How the items are linked:
state | ω δ λ τ κ
Ruz | Bup Gog Ger Nek Mav
Seb | Vin Tez Feb Pel Buv
Vif | Lop Lub Vin Seb Gul
Kek | Gok Gar Gor Fiv Dip
Pel | Feb Vup Niv Tif Lop
Des | Dip Tul Fol Buk Tif
Ger | Pim Zik Kon Pek Gog
Bik | Fub Mut Tek Fer Gof
Mos | Boz Fud Sut Tun Tek
Gor | Des Das Buk Bar Gar
Dab | Fud Gof Bik Boz Kov
Nul | Gog Rur Lur Bup Vip
Gok | Ror Tif Des Gor Vil
Vug | Tun Boz Rop Ven Rep
Niv | Vif Buv Seb Tul Vup
Bir | Mos Dab Tun Vug Fer
Nor | Vum Pid Ren Pog Tun
Rop | Pid Fer Bir Vum Boz
Rur | Nor Rop Pog Ped Vug
Ped | Pog Vum Vip Zik Ven
Vup | Gul Pek Buv Fav Nek
Tez | Zas Ger Gul Vup Ruz
Sel | Bar Des Fab Vir Gok
Lub | Nek Bup Zas Tez Kon
Zik | Vip Ren Vof Mav Nor
Fab | Kek Fol Fiv Viv Des
Vin | Vup Zas Fav Feb Lub
Sul | Viv Kek Zov Vob Bar
Mav | Vof Gik Gog Nul Pog
Fud | Zif Fen Fub Bik Vob
Bup | Lur Ped Pim Ger Vof
Vum | Bir Rep Vug Ren Sut
Gof | Fen Sel Mut Zif Viv
Mut | Sul Fab Vob Kov Sel
Tek | Bet Vob Fud Dab Mut
Vof | Rur Ven Ped Gog Ren
Sut | Fer Fub Rep Pid Fud
Gik | Ven Tun Nor Rur Bir
Zov | Sel Gor Vir Fen Kek
Rep | Dab Bet Boz Mos Fub
Fol | Gar Pel Ror Gok Tul
Fub | Kov Sul Bet Tek Fen
Dip | Vil Seb Gar Fol Niv
Pek | Kon Mav Ruz Lov Lur
Zas | Pek Pim Lov Gul Bup
Buk | Fol Vil Gok Kek Das
Fen | Vir Bar Sul Mut Fiv
Fav | Buv Lov Lop Vif Zas
Gul | Lov Kon Lub Buv Ger
Vir | Fab Buk Viv Sul Gor
Bar | Buk Dip Kek Fab Ror
Vil | Pel Vin Tif Gar Vif
Ror | Das Niv Dip Des Pel
Pog | Ren Bir Gik Vip Rop
Bet | Gof Zov Zif Fud Sul
Ven | Rop Sut Vum Nor Mos
Tul | Seb Lop Pel Vil Fav
Pim | Mav Vip Nul Kon Ped
Gar | Tif Feb Das Ror Seb
Lur | Zik Pog Mav Pim Rur
Feb | Fav Gul Vif Niv Tez
Vob | Zov Fiv Fen Gof Fab
Fer | Tek Kov Dab Rep Zif
Kov | Vob Viv Gof Bet Vir
Nek | Ger Lur Pek Zas Nul
Kon | Nul Vof Bup Ruz Zik
Viv | Fiv Gok Sel Zov Buk
Lop | Tez Nek Vup Vin Lov
Boz | Bik Zif Fer Sut Bet
Tun | Sut Bik Pid Rop Dab
Fiv | Gor Ror Bar Sel Fol
Vip | Gik Vug Rur Vof Vum
Das | Tul Vif Vil Dip Feb
Zif | Mut Vir Kov Fub Zov
Lov | Ruz Nul Nek Lub Pim
Pid | Rep Tek Mos Bir Bik
Gog | Ped Nor Zik Lur Gik
Ren | Vug Mos Ven Gik Pid
Buv | Lub Ruz Tez Lop Pek
Tif | Niv Fav Tul Das Vin

The rows follow the links: the fewer symbols apart two items are, the more alike their rows tend to be.

Each row is also shifted at random along 5 hidden directions that mean nothing.

Some items, each with a row of numbers:
Lov
[677, -16, -5, -155, 25, -12, 4, -125, -33, 24, 75, -143, -84, 9, -76, 351, 88, -84, 190, -141, -44, 49, 12, 93, -191, 123, 81, 10, 59, -15, -156, 24, -210, 140, 168, -206, 300, 3, -107, -143, -12, -188, 111, -189, 150, -121, -170, -139, -150, 240, 13, 85, 126, 168, 63, 11, -149, 151, -96, 59, -219, -228, -78]
Bet
[-627, 117, 259, -56, 127, 241, 54, 61, -58, 80, -53, 119, -69, -367, 480, -187, -198, 64, -226, -490, 116, -251, -49, -289, -52, -101, -410, -61, 51, -265, -107, 427, -383, -7, -197, 166, -23, -2, 149, -384, 194, 51, 127, 34, 41, 126, -31, 65, 213, -169, 133, 52, -90, -16, 29, 149, 210, -81, 276, -278, 132, -251, -53]
Vip
[129, 55, -213, 131, 222, -138, 12, -202, -197, 184, 303, 151, 65, 131, -133, 30, 118, -318, 40, 100, 89, -32, -119, -237, -61, -147, -29, 68, 145, 106, 29, -121, 323, -38, 69, -283, 219, -28, -98, 232, 392, -86, 156, 137, 28, 30, -173, -115, 210, 68, -223, 176, -159, -82, 203, -12, -55, 195, -161, -97, -59, 203, -474]
Gog
[156, 31, -154, 136, 190, -50, -29, -185, -110, 158, 287, 45, 110, 145, -127, 177, 122, -281, 120, 94, 70, -4, -112, -100, 22, -74, 45, 136, 86, 179, 38, -105, 85, -37, 91, -310, 149, -2, -86, 194, -8, -141, 143, 53, 67, 15, -126, -90, 40, 96, -63, 144, -76, 58, 175, 37, -118, 242, -205, 25, -69, 86, -392]
Mav
[430, 50, 78, -98, 180, 5, 19, -194, -151, 211, 291, 3, -68, -98, 69, 279, -11, -219, 102, -411, 138, -120, -69, -106, -277, -8, -73, 161, 208, -63, -195, 201, -400, 105, 60, -277, 300, -8, -58, -289, 159, -217, 291, -125, 230, -14, -165, -197, 3, 113, 40, 239, -22, 197, 243, 145, -96, 223, -24, -75, -140, -289, -348]
Pog
[153, 136, -79, 260, 329, 182, -26, -146, -95, 217, 308, 125, 199, -45, 177, 82, 39, -308, 35, -29, 126, -129, -205, -254, 189, -182, -195, 126, 29, 153, 88, 86, -57, -147, -19, -253, 41, 8, -14, 157, -86, -119, 211, 164, 67, 106, -154, 22, 147, -14, 33, 146, -123, 32, 183, 122, -4, 252, -137, -45, 74, 83, -472]
Nor
[-1009, 192, -286, 207, 61, -318, 22, -65, 41, 72, 352, 125, 208, 111, -274, -132, -81, -264, 3, 407, 211, 104, -252, 149, -5, -196, 286, 376, 225, 270, 45, -273, 650, -220, 17, -135, -332, -38, -203, 118, 712, 23, 126, 170, -26, 84, 230, -47, 6, -225, -377, 109, -142, -125, 234, -197, 22, 92, -140, 385, 250, 572, -70]
Fer
[-89, 16, 229, 192, 178, 246, -42, 31, -62, 174, 121, 176, 132, -129, 332, -174, -130, -9, -148, -287, 168, -256, -29, -275, 213, -143, -287, 123, -8, 19, 134, 271, -454, -129, -226, 53, -204, 32, 223, -16, -498, 50, 80, 156, 25, 174, 93, 112, 158, -245, 298, 53, -155, 72, 67, 245, 106, 13, 122, -198, 193, -126, -227]
Lur
[341, -106, -97, -62, 51, -283, -13, -223, -205, 167, 277, 41, -71, 277, -352, 188, 143, -200, 124, -8, 54, 14, 68, -42, -260, 22, 185, 122, 194, 97, -43, -164, 5, 114, 112, -305, 315, -5, -72, 120, 37, -123, 88, -54, 117, -74, -71, -240, 28, 153, -80, 194, -90, 101, 196, 50, -199, 166, -153, -80, -217, -43, -370]
Ror
[-99, -24, 82, -84, -132, 213, -10, 143, 152, -205, -324, -172, -55, -113, 149, 78, 31, 218, 37, -7, -191, 73, 76, 132, 130, 147, -58, -228, -217, -108, -24, 68, -137, 54, 35, 175, 2, 19, 23, -68, -293, 14, -139, -113, -48, -73, -64, 125, -152, 115, 131, -188, 201, 5, -238, -39, 28, -102, 48, 30, -54, -154, 331]
Nek
[-4, 162, -376, 173, 33, -78, -14, -53, 185, -103, 118, -137, 220, 120, -236, 244, 116, -206, 236, 567, -66, 269, -234, 320, 178, -24, 300, 130, -58, 301, 40, -342, 593, -155, 217, -192, -109, -25, -296, 246, 276, -122, 45, 14, -35, -51, -40, 27, -234, 131, -272, -57, 135, -51, 20, -249, -106, 186, -329, 508, 46, 450, 84]
Gok
[831, -246, -90, -68, -252, -175, -5, 88, -31, -179, -343, -4, -133, 316, -292, -203, 190, 228, -53, 344, -236, 136, 266, -11, 51, 116, 107, -333, -182, -34, 161, -299, 385, 104, 13, 194, 114, 7, 97, 428, -216, 192, -366, 54, -222, -97, -13, 47, 70, 112, -73, -189, 7, -199, -261, -111, -36, -230, -15, -209, -156, 110, 177]
Fab
[-25, -32, 97, 131, -50, 308, -39, 193, 151, -146, -305, -22, 96, -83, 261, -164, -8, 216, -91, 107, -144, -20, 44, -38, 400, 15, -180, -205, -302, -7, 188, 64, -74, -104, -113, 261, -232, 39, 161, 174, -559, 132, -198, 93, -154, 57, 30, 263, 2, -76, 219, -235, 68, -78, -253, 26, 115, -144, 64, -53, 128, 20, 242]
Das
[-261, 6, -314, 89, -178, -69, -11, 129, 227, -301, -288, -136, 86, 170, -231, -24, 160, 98, 93, 676, -270, 304, -20, 274, 269, 69, 232, -215, -253, 152, 133, -400, 739, -93, 157, 116, -134, -11, -146, 393, 89, 92, -260, 51, -230, -89, -15, 151, -150, 125, -242, -270, 170, -223, -263, -306, -16, -99, -196, 286, 15, 434, 382]
Gof
[-153, 243, 227, 84, -19, 210, 36, 231, 222, -50, -49, 41, 133, -441, 445, -296, -401, 160, -230, -196, 207, -119, -184, 119, 131, -137, -146, 232, 26, -75, -54, 324, -206, -209, -249, 341, -623, -6, 75, -483, 238, 141, 89, 55, -13, 182, 351, 204, -44, -460, 99, -74, -15, -13, -7, 2, 282, -169, 286, 244, 461, 68, 400]
Bup
[789, 59, -256, -259, 122, -334, 123, -284, -296, 104, 174, 49, -275, 44, -237, 196, 180, -300, 71, -111, -18, 51, -25, -214, -563, -15, -1, -158, 298, -203, -306, -86, 464, 236, 236, -318, 725, -62, -240, -108, 1200, -162, 187, -86, 95, -133, -433, -335, 237, 340, -486, 236, -70, -141, 213, -119, -98, 154, -90, -251, -346, -20, -418]
Vug
[-1190, 79, -60, 97, 162, -86, 26, -122, -135, 169, 252, 151, 49, 2, -2, -65, -25, -202, -54, -42, 151, -91, -104, -186, -70, -145, -66, 130, 163, 39, -3, 20, 117, -56, -42, -149, 52, -13, -25, 29, 340, -26, 156, 120, 43, 76, -35, -78, 179, -87, -116, 157, -162, -43, 198, 39, 17, 106, -27, -84, 50, 113, -324]
Dip
[1642, -79, -218, -137, -406, -503, 48, 153, 124, -272, -246, -43, -105, 268, -520, -300, -5, 218, -68, 562, -110, 298, 121, 368, -147, 78, 454, -50, 33, 20, 14, -455, 825, 24, 53, 274, -226, -35, -115, 141, 610, 230, -299, -6, -212, -103, 288, -18, -109, -90, -391, -185, 34, -259, -156, -359, 26, -306, 16, 253, 34, 452, 524]
Buk
[-183, -395, 148, -218, -137, 85, -40, 4, -196, -74, -400, -29, -300, 223, -57, 6, 292, 253, -17, -171, -331, -50, 443, -310, -40, 220, -196, -558, -242, -242, 99, -3, -290, 309, 14, 97, 559, 42, 254, 316, -767, 67, -321, -71, -96, -143, -309, -25, 167, 338, 243, -113, 39, -15, -285, 157, -115, -151, 69, -640, -436, -445, -114]
Feb
[538, 49, 98, -263, 75, 324, 56, -38, -16, -97, -232, -206, -231, -319, 349, 376, 97, 39, 112, -431, -197, -30, 19, -102, -157, 157, -289, -380, -113, -317, -275, 307, -383, 211, 169, -42, 546, -1, -61, -356, 103, -193, 93, -249, 114, -135, -463, -25, -34, 402, 90, -17, 234, 77, -107, 40, -25, 85, 44, -208, -295, -489, 11]
Bik
[865, -273, 143, 97, -128, -301, -59, 22, -184, 168, 114, 261, -2, 366, -304, -445, -43, 105, -203, 53, 159, -131, 238, -160, -14, -82, 110, 182, 115, 116, 264, -148, -71, -14, -261, 118, -251, 24, 280, 318, -490, 239, -185, 194, -86, 97, 390, -42, 202, -335, 133, 65, -311, -25, 67, 162, -3, -187, 121, -262, 91, 86, -179]
Vir
[-695, -46, 192, -101, -17, 228, 35, 94, -50, -65, -292, 28, -150, -194, 325, -143, -18, 185, -157, -283, -114, -127, 123, -259, 21, 27, -337, -330, -138, -283, -24, 239, -222, 85, -97, 221, 151, 15, 167, -110, -89, 92, -102, 8, -66, 20, -156, 99, 178, 32, 137, -98, 8, -84, -170, 87, 129, -161, 207, -362, -48, -256, 52]
Vum
[733, 147, 45, 155, 253, 92, 19, -91, -119, 224, 299, 190, 112, -148, 223, -92, -114, -211, -108, -217, 227, -202, -167, -257, 1, -206, -218, 193, 154, 20, -1, 197, -131, -108, -130, -114, -67, -7, 39, -100, 214, -38, 236, 143, 82, 151, -8, -15, 207, -178, 13, 176, -185, 18, 225, 130, 89, 133, 47, -94, 162, 30, -359]
Ven
[226, -98, 58, 36, -92, -428, -33, -57, -95, 207, 377, 162, 48, 267, -394, -206, -159, -52, -75, 13, 305, -47, 56, 140, -228, -75, 346, 516, 325, 196, 57, -152, -66, -44, -150, -68, -330, -1, 61, -24, -10, 76, 61, 54, 85, 68, 483, -175, -30, -348, -6, 195, -231, 127, 264, 73, -60, -20, 51, 146, 151, 140, -99]
Zas
[354, 80, 240, -312, -81, 23, 28, -17, 113, 8, 102, -251, -118, -292, 95, 420, -192, 48, 172, -513, 119, 7, -41, 398, -380, 186, 160, 278, 192, -138, -382, 308, -703, 157, 93, -82, 23, -3, -133, -778, 96, -224, 247, -400, 306, -99, 84, -173, -393, 63, 168, 116, 219, 375, 125, 51, -95, 106, 111, 329, -82, -463, 263]

From each start, follow one symbol. Which item do you reach?
Answers are names.
[116, 312, -157, 204, 436, 277, 43, -171, -53, 159, 288, 56, 162, -265, 354, 223, 32, -390, 75, -103, 79, -104, -354, -267, 122, -195, -311, 26, 44, 39, -87, 179, 84, -137, 80, -305, 196, -24, -161, -51, 448, -217, 344, 111, 97, 91, -364, 18, 151, 108, -121, 143, -26, -25, 191, 26, 50, 324, -147, 20, 68, 80, -451]
ω
Rur
[-213, -120, -98, -153, -288, -197, -31, 74, 156, -201, -174, -202, -71, 199, -358, 147, 82, 160, 159, 301, -162, 252, 123, 405, -65, 198, 378, -25, -69, 72, -21, -286, 189, 88, 142, 43, -37, 2, -110, 52, -108, 0, -175, -166, -30, -153, 117, -43, -304, 144, -62, -126, 191, 41, -144, -171, -140, -84, -93, 281, -121, 61, 393]
ω
Vin
[-558, 86, 18, -114, 84, -96, 121, -44, -218, 86, -19, 220, -194, -192, 167, -312, -72, -44, -257, -263, 78, -162, -7, -401, -277, -150, -309, -181, 190, -300, -145, 172, 238, 69, -105, 101, 247, -46, 43, -187, 914, 103, 72, 98, -45, 60, -149, -76, 413, -70, -252, 102, -201, -250, 85, -8, 187, -114, 221, -411, 15, 6, -211]
κ
Vob
[-122, -39, 143, 67, -93, 9, -7, 155, 42, -25, -111, 103, 42, -34, 85, -347, -147, 184, -212, -11, 69, -84, 68, -41, 114, -74, -61, 32, -43, -25, 116, 60, -47, -84, -212, 266, -335, 12, 179, 9, -174, 193, -117, 126, -106, 109, 256, 124, 81, -283, 104, -79, -103, -74, -73, 42, 147, -209, 182, -68, 209, 69, 174]
τ
Kov
[235, 204, 88, -326, -229, -93, 81, 114, 278, -190, -34, -298, -97, -343, 34, 255, -296, 134, 109, -193, 81, 166, -132, 620, -355, 163, 311, 253, 175, -136, -409, 141, -175, 70, 118, 107, -225, -34, -269, -826, 670, -114, 163, -370, 185, -102, 218, -93, -461, -37, -101, -15, 281, 187, 34, -202, 10, -45, 125, 594, 81, -135, 651]
τ
Vif
[-212, 307, -193, -6, 217, 535, 98, 40, 133, -250, -398, -152, -44, -486, 607, 206, 138, -57, 39, 3, -335, 59, -254, -238, 232, -12, -520, -629, -320, -280, -173, 221, 379, -24, 202, 57, 421, -30, -189, -75, 657, -111, 53, -3, -118, -56, -682, 225, 130, 399, -211, -200, 272, -285, -270, -195, 177, 78, -56, -135, -84, -8, 84]
λ
Das
[679, -258, 108, -226, -425, -445, 32, 150, -35, -120, -232, 68, -232, 236, -390, -433, -91, 356, -213, 96, -6, 65, 331, 154, -274, 94, 275, -23, 93, -121, 34, -199, 185, 137, -143, 353, -185, -11, 145, -8, 119, 287, -306, -20, -136, -43, 397, -75, 24, -217, -75, -97, -107, -124, -104, -88, 43, -401, 241, -103, 12, 61, 390]
ω
Bar
[-323, -336, 192, -285, -270, -94, -86, -9, 5, -65, -125, -243, -186, 259, -318, 345, 125, 229, 219, -165, -140, 81, 343, 300, -186, 335, 297, -8, -58, 4, -32, -69, -615, 272, 108, -60, 201, 46, 73, -53, -945, -107, -162, -312, 127, -203, 79, -145, -344, 246, 341, -31, 206, 340, -113, 119, -271, -29, -27, 18, -351, -482, 191]
ω
Vup
[475, -80, 86, 62, 5, 354, -18, 132, 51, -124, -360, -30, -6, -73, 303, -73, 105, 188, -59, 6, -231, -46, 105, -204, 339, 49, -308, -398, -342, -108, 151, 102, -112, -16, -50, 192, 69, 30, 169, 232, -572, 87, -204, 72, -158, 4, -194, 222, 100, 109, 203, -211, 86, -84, -288, 68, 79, -106, 43, -285, -42, -140, 85]
τ
Fiv
[42, 50, 54, -168, -52, 233, 60, 113, 81, -189, -360, -121, -151, -266, 295, 44, 16, 171, -36, -149, -197, 23, 31, -49, 6, 93, -228, -376, -172, -276, -128, 166, -16, 83, 46, 186, 195, -11, -14, -200, 205, 18, -73, -94, -55, -63, -242, 101, 14, 173, -8, -149, 168, -105, -218, -62, 98, -109, 108, -137, -78, -176, 253]
δ
Tul
[-679, -199, 271, 39, -192, 27, -70, 173, 58, -23, -148, 42, 27, 88, 1, -268, -116, 300, -141, -46, 28, -86, 211, 58, 161, 43, 36, 78, -106, 38, 201, 43, -385, -29, -228, 275, -385, 48, 265, 60, -819, 196, -215, 37, -78, 68, 371, 117, -54, -268, 334, -107, -46, 80, -134, 140, 52, -233, 173, -60, 142, -101, 239]
ω
Vir
[225, 121, 109, -65, 9, 308, 63, 148, 103, -160, -329, -28, -73, -372, 457, -125, -104, 167, -152, -184, -109, -52, -38, -119, 96, -5, -332, -313, -157, -267, -95, 263, -29, -6, -58, 276, 3, -13, 55, -235, 268, 86, -46, -4, -89, 29, -165, 173, 92, 7, 20, -154, 109, -145, -194, -38, 206, -148, 192, -157, 88, -100, 252]
λ
Bar
[711, 191, -171, 529, 266, 197, -41, 28, 47, 113, 182, 238, 399, -2, 195, -316, -44, -192, -130, 385, 128, -88, -278, -226, 546, -328, -187, 152, -107, 303, 333, -73, 406, -389, -164, 0, -455, 6, 60, 464, -103, 122, 30, 422, -172, 250, 99, 263, 228, -309, -45, -30, -208, -207, 56, 17, 156, 83, -119, 76, 396, 537, -252]
τ
Pid
[-556, -96, -37, -259, -86, -37, 12, -91, -34, -77, -114, -212, -200, 66, -149, 377, 172, 13, 206, -97, -175, 118, 124, 127, -233, 221, 104, -182, -26, -112, -183, -39, -134, 229, 225, -144, 449, -6, -113, -110, -10, -169, -4, -254, 99, -197, -257, -147, -164, 375, -2, 11, 194, 119, -61, -40, -183, 70, -88, -24, -350, -291, 43]
ω
Gul
[829, 28, -238, 304, -56, -439, -11, 12, -28, 90, 259, 279, 219, 313, -401, -508, -106, -112, -174, 565, 221, 49, -90, 35, 98, -253, 285, 345, 187, 309, 248, -387, 770, -253, -159, 64, -540, -24, -6, 399, 426, 240, -81, 339, -170, 154, 441, 17, 159, -433, -325, 38, -311, -246, 143, -144, 85, -110, -51, 199, 342, 716, -57]
κ
Tek
[-301, -90, 103, -215, -210, -210, 72, 103, -61, -78, -229, 85, -232, -33, -51, -343, -95, 233, -225, -115, -5, -22, 183, -64, -248, 20, -26, -160, 80, -256, -75, 29, 132, 136, -119, 294, 6, -20, 98, -153, 433, 198, -147, -7, -88, -16, 104, -43, 159, -119, -110, -58, -81, -171, -84, -57, 128, -297, 260, -237, 3, -45, 230]
δ
Gor
[-1332, -177, 254, -202, -93, -210, 26, -18, -218, 155, 49, 152, -222, 44, -59, -238, -112, 118, -181, -417, 144, -187, 225, -194, -358, 1, -55, 48, 215, -207, -69, 152, -358, 170, -175, 95, 100, -1, 199, -214, 23, 101, -14, -32, 57, 24, 150, -160, 180, -158, 91, 135, -186, 53, 107, 162, 31, -157, 262, -368, -68, -289, -125]
λ
Fud
